Below are the code and all the weights of a small trained network. Each question names an input and a target symbol and asks about switching units off, where a switched-off unit gives its printed mean instead of its output.

import numpy as np


def w(rows, s, z=0):
    codes = np.array(rows[::2]) - 128.0
    scale = np.full(codes.shape[1], s)
    scale[-1] = z or s
    return codes * scale


def norm(h):
    return h / np.sqrt((h * h).mean(-1, keepdims=True) + 1e-5)


def f(y):
    return y / 2 * (1 + np.tanh(0.7978845608 * (y + 0.044715 * y**3)))


def softmax(a):
    e = np.exp(a - a.max(-1, keepdims=True))
    return e / e.sum(-1, keepdims=True)


def log_softmax(a):
    a = a - a.max(-1, keepdims=True)
    return a - np.log(np.exp(a).sum(-1, keepdims=True))


def net(x, mask):
    ids = ['αβγεζημξστφψω'.index(c) for c in x.split()]
    T = len(ids)
    res = E[ids] + P[:T]
    u = 0
    for l in range(2):
        q, k, v = (norm(res) @ M[l].T for M in (Q, K, V))
        z = softmax(np.where(np.tri(T) > 0, q @ k.T / 2**0.5, -1e9)) @ v
        res = res + np.where(mask[u], z, O[l][:, -1]) @ O[l][:, :-1]
        u += 1
        y = f(norm(res) @ A[l][:, :-1].T + A[l][:, -1])
        res = res + np.where(mask[u : u + 16], y, B[l][:, -1]) @ B[l][:, :-1]
        u += 16
    return log_softmax(norm(res)[-1] @ U[:, :-1].T + U[:, -1])


Q, K, V, O, A, B = {}, {}, {}, {}, {}, {}
E = w([
[156,153,141,162,136,124,194,130,158,126],'α',
[185,138,161,89,68,114,97,50,143,98],'β',
[95,59,147,135,148,143,137,168,32,47],'γ',
[181,124,147,154,85,186,125,171,135,197],'ε',
[215,113,136,110,121,177,128,189,133,94],'ζ',
[176,111,99,117,138,118,178,157,140,88],'η',
[97,159,115,156,147,123,99,105,83,129],'μ',
[118,118,57,115,111,115,113,108,109,111],'ξ',
[165,146,108,144,125,78,198,129,157,95],'σ',
[80,156,101,128,103,141,149,78,144,158],'τ',
[96,145,89,141,148,114,113,108,96,126],'φ',
[160,143,87,147,106,123,86,143,107,98],'ψ',
[149,94,100,69,88,2,98,186,94,137],'ω',
],0.025)
P = w([
[100,17,166,210,129,51,202,151,131,161],'0',
[12,40,187,162,175,106,62,180,245,52],'1',
[48,75,200,65,156,113,119,198,156,108],'2',
[183,76,115,182,196,133,135,70,152,95],'3',
[133,110,167,102,213,82,129,144,40,132],'4',
[118,116,132,171,175,130,60,124,237,108],'5',
[77,156,176,67,138,149,109,219,152,123],'6',
[169,146,90,178,203,127,128,99,170,147],'7',
[108,187,140,100,163,85,105,176,144,114],'8',
[199,184,80,88,165,161,199,115,38,191],'9',
[147,183,89,128,189,101,128,103,160,132],'10',
[113,203,120,80,136,146,133,223,130,151],'11',
],0.011)
Q[0] = w([
[133,81,172,136,115,152,179,188,103,116],'L0H1',
[70,217,136,2,130,72,81,206,110,91],'L0H1',
],0.0065)
K[0] = w([
[117,31,158,130,176,145,128,152,90,127],'L0H1',
[142,238,122,66,56,143,212,157,2,129],'L0H1',
],0.0062)
V[0] = w([
[208,255,121,101,76,80,27,2,251,145],'L0H1',
[139,23,232,129,17,171,91,38,15,50],'L0H1',
],0.0032)
O[0] = w([
[118,11,150,4,231,205,139,180,2,62,5],'L0H1',
[188,183,107,87,212,102,208,110,183,139,133],'L0H1',
],0.0085,0.003)
A[0] = w([
[147,83,158,147,109,147,226,221,159,157,195],'L0N1',
[134,136,171,101,86,145,149,179,162,218,56],'L0N2',
[158,135,99,125,128,169,131,183,125,159,90],'L0N3',
[136,151,65,201,149,111,177,198,140,99,41],'L0N4',
[154,78,161,112,136,93,23,92,184,172,96],'L0N5',
[181,82,216,149,35,138,124,69,137,175,45],'L0N6',
[103,194,191,149,186,182,137,122,123,182,169],'L0N7',
[116,118,67,106,112,122,120,141,156,178,88],'L0N8',
[144,138,100,54,211,116,105,151,88,104,71],'L0N9',
[138,110,196,82,87,84,85,105,161,158,76],'L0N10',
[18,107,120,104,114,254,144,45,107,142,142],'L0N11',
[81,146,141,162,132,74,173,125,149,79,80],'L0N12',
[112,133,113,193,62,104,149,137,111,114,114],'L0N13',
[120,145,89,56,175,167,102,44,162,166,168],'L0N14',
[161,81,174,106,155,123,191,118,90,77,6],'L0N15',
[85,16,153,140,140,183,126,170,60,86,165],'L0N16',
],0.0097,0.0024)
B[0] = w([
[174,103,161,39,148,59,230,40,139,106,213],'L0N1',
[114,172,174,53,190,108,125,130,53,38,151],'L0N2',
[147,110,183,154,183,132,107,136,170,226,141],'L0N3',
[155,177,161,108,114,208,105,171,134,80,253],'L0N4',
[161,138,152,158,69,214,162,143,141,154,162],'L0N5',
[127,77,177,179,151,152,226,166,178,63,157],'L0N6',
[102,105,126,119,199,163,182,168,148,167,167],'L0N7',
[54,194,154,159,189,169,124,180,132,124,151],'L0N8',
[127,183,85,177,155,136,203,176,125,139,179],'L0N9',
[132,14,88,216,74,185,82,85,149,152,147],'L0N10',
[66,1,111,8,96,122,148,52,223,253,186],'L0N11',
[122,77,97,84,109,203,200,141,149,114,224],'L0N12',
[79,165,113,56,224,154,57,103,82,154,206],'L0N13',
[42,150,116,152,75,177,206,105,92,153,189],'L0N14',
[137,201,115,194,77,169,74,197,185,142,149],'L0N15',
[126,88,225,137,58,27,206,66,177,127,156],'L0N16',
],0.0072,0.0066)
Q[1] = w([
[111,144,125,96,175,39,119,116,76,60],'L1H1',
[100,146,101,111,127,66,120,249,189,201],'L1H1',
],0.014)
K[1] = w([
[41,233,217,2,90,92,108,203,140,120],'L1H1',
[180,198,107,36,128,136,154,129,55,239],'L1H1',
],0.0091)
V[1] = w([
[70,168,117,128,90,145,168,122,55,162],'L1H1',
[147,89,225,187,255,204,133,73,151,180],'L1H1',
],0.0073)
O[1] = w([
[203,54,102,165,134,127,143,2,190,47,216],'L1H1',
[78,169,102,30,191,34,92,140,103,38,253],'L1H1',
],0.0098,0.00078)
A[1] = w([
[169,96,141,154,123,185,175,129,162,142,132],'L1N1',
[109,163,127,134,128,178,148,141,108,93,111],'L1N2',
[146,91,131,193,130,111,132,117,27,97,99],'L1N3',
[194,85,102,121,86,4,84,150,148,187,82],'L1N4',
[171,63,209,152,107,86,158,111,189,122,34],'L1N5',
[114,82,87,190,135,99,110,100,143,168,78],'L1N6',
[91,100,117,124,111,111,107,179,77,151,160],'L1N7',
[142,73,170,159,89,124,157,158,128,172,124],'L1N8',
[188,139,211,127,107,101,131,179,166,93,204],'L1N9',
[137,131,163,169,99,133,74,137,143,96,72],'L1N10',
[102,106,128,128,146,126,152,153,175,103,166],'L1N11',
[174,163,128,68,150,190,123,137,122,119,1],'L1N12',
[141,70,135,123,116,46,133,105,142,91,207],'L1N13',
[118,102,94,147,116,105,37,116,117,164,66],'L1N14',
[132,159,124,134,191,134,158,159,174,154,111],'L1N15',
[135,147,104,139,156,124,109,172,101,100,77],'L1N16',
],0.015,0.0063)
B[1] = w([
[196,174,184,77,174,55,133,141,155,118,195],'L1N1',
[141,142,174,96,161,155,78,156,104,163,181],'L1N2',
[146,90,157,100,68,137,89,95,206,85,141],'L1N3',
[128,90,121,169,253,240,100,152,98,236,141],'L1N4',
[165,216,74,184,68,63,196,189,146,86,175],'L1N5',
[111,108,139,63,124,160,107,142,53,130,170],'L1N6',
[193,81,186,124,109,73,151,133,123,134,145],'L1N7',
[92,68,60,225,225,123,171,140,164,141,153],'L1N8',
[151,140,135,92,149,139,191,51,94,126,253],'L1N9',
[54,96,142,89,136,131,114,143,103,164,141],'L1N10',
[205,127,146,145,108,99,129,89,111,117,197],'L1N11',
[132,73,128,92,66,131,129,189,157,82,164],'L1N12',
[106,112,116,174,135,151,146,179,231,229,172],'L1N13',
[164,152,110,224,99,108,197,85,92,98,143],'L1N14',
[142,145,107,134,36,159,157,157,142,90,186],'L1N15',
[102,101,103,143,111,97,128,86,209,165,142],'L1N16',
],0.011,0.012)
U = w([
[109,80,127,145,116,2,110,90,90,113,178],'α',
[139,128,111,141,109,98,237,122,185,99,139],'β',
[99,243,99,150,102,196,98,105,174,164,2],'γ',
[85,141,90,90,214,52,87,169,137,93,159],'ε',
[77,179,119,118,133,75,98,212,136,175,254],'ζ',
[110,162,153,188,67,105,115,148,95,187,150],'η',
[87,139,51,121,246,126,111,102,201,87,30],'μ',
[185,114,189,71,162,165,125,67,118,116,129],'ξ',
[141,26,172,164,42,95,141,102,74,154,6],'σ',
[87,35,143,95,105,105,137,53,214,191,32],'τ',
[134,51,83,171,128,184,117,39,113,59,241],'φ',
[134,73,174,88,75,204,135,235,131,148,86],'ψ',
[151,80,136,192,168,203,135,170,144,190,213],'ω',
],0.013,0.0016)

Each question gives the input, a string of symbols that net reads in full, and the target symbol t.
The units are the heads (2 rows each of Q, K, V and O) and the neurons (one row each of A and B). Each row of codes is followed by its name. A weight is (code - 128) times the scale printed after its matrix; where a second scale follows, it is the last column's (O, A, B and U).
mask holds one flag per unit, layer by layer, with each layer's heads first. A switched-off unit (its flag False) gives its mean, the last column of its rows in O or B, instead of its output. The means were averaged over made-up inputs and are rounded, as every weight is.
A unit's drop is (log p(t) with every unit on - log p(t) with that unit switched off) / (log p(t) with every unit on - log p(t) with every unit switched off).
The circuit of an input: a set's keep is (log p(t) with only the set's units on - log p(t) with every unit switched off) / (log p(t) with every unit on - log p(t) with every unit switched off). Starting from the 12 units with the biggest drops (on a tie, the unit counted first), units are removed one at a time, each time the one whose removal leaves the highest keep (on an exact tie, the one counted first), for as long as the keep stays at least 0.8.
circuit, biggest first: the units of the circuit, biggest drop first
most important unit: the unit with the biggest drop
top k neurons: the k neurons with the biggest drops, biggest first
k most important neurons of layer l: the k neurons of layer l with the biggest drops, biggest first
input β φ α μ φ ψ, target μ: circuit, biggest first => (L1H1; L1N1)
input φ β τ σ ξ, target τ: circuit, biggest first => (L1N13; L1N5; L0N4)
input φ ε β φ φ ξ μ φ γ φ γ, target ξ: 2 most important neurons of layer 0 => (L0N4; L0N16)
input φ η τ φ σ τ τ ε ω γ ξ ψ, target γ: 2 most important neurons of layer 0 => (L0N6; L0N12)
input σ γ τ β β φ φ ε ξ, target φ: top 4 neurons => (L0N6; L0N9; L0N1; L0N11)
input ζ φ γ ξ τ ζ φ, target τ: top neuron => (L0N11)
input β γ ζ, target β: circuit, biggest first => (L0N1; L1N5)
input β φ β φ β, target ψ: circuit, biggest first => (L0H1; L0N15; L1N12)
input φ σ α φ ψ ξ η γ γ ψ η, target ξ: circuit, biggest first => (L0N4; L1N5)
input ζ φ φ ω η ξ γ φ β, target β: circuit, biggest first => (L1N5; L0N6)
input φ ξ γ ξ ψ, target γ: top 2 neurons => (L0N1; L0N11)
input ζ ε σ ε φ ξ, target ε: top 2 neurons => (L0N8; L0N5)
input η α φ τ ξ ζ α α φ, target α: 3 most important neurons of layer 0 => (L0N2; L0N4; L0N1)
input β σ μ ξ φ, target μ: circuit, biggest first => (L1H1; L1N9)
input α γ ξ μ ζ γ β, target β: top 4 neurons => (L0N6; L0N10; L1N5; L0N4)
input ζ α γ ψ β σ ξ γ γ, target ψ: top neuron => (L0N4)
input φ ω α ξ β μ, target ξ: 2 most important neurons of layer 0 => (L0N11; L0N15)
input η γ ξ ψ σ γ φ ω γ ξ τ ξ, target ξ: circuit, biggest first => (L1H1; L1N1; L0H1; L1N5)
input ω ξ γ β σ γ α φ ξ, target α: 2 most important neurons of layer 0 => (L0N4; L0N2)
input φ τ η σ ξ τ φ φ η η α ψ, target η: top 2 neurons => (L1N14; L0N12)
input γ γ γ φ ω φ μ σ μ β ε, target β: most important neuron of layer 0 => (L0N3)
input φ ξ η γ φ, target η: 3 most important neurons of layer 0 => (L0N4; L0N11; L0N9)
input ξ β ζ σ α ξ μ, target α: top 3 neurons => (L0N4; L1N7; L0N1)
input η φ φ φ α β α ε μ α φ φ, target α: 2 most important neurons of layer 0 => (L0N6; L0N1)
input ω ω ω β γ α ξ ξ β τ μ β, target ψ: circuit, biggest first => (L0H1; L1N12)
input φ φ ξ ψ φ α γ, target β: top 3 neurons => (L0N16; L1N5; L0N1)
input α β τ γ μ γ γ ξ, target γ: most important unit => L0N9
input φ γ ε φ ξ, target ε: circuit, biggest first => (L1H1; L1N9)
input ε ω φ, target ε: top 2 neurons => (L0N1; L0N12)
input ξ γ φ, target ξ: top 4 neurons => (L0N13; L0N8; L0N12; L1N1)
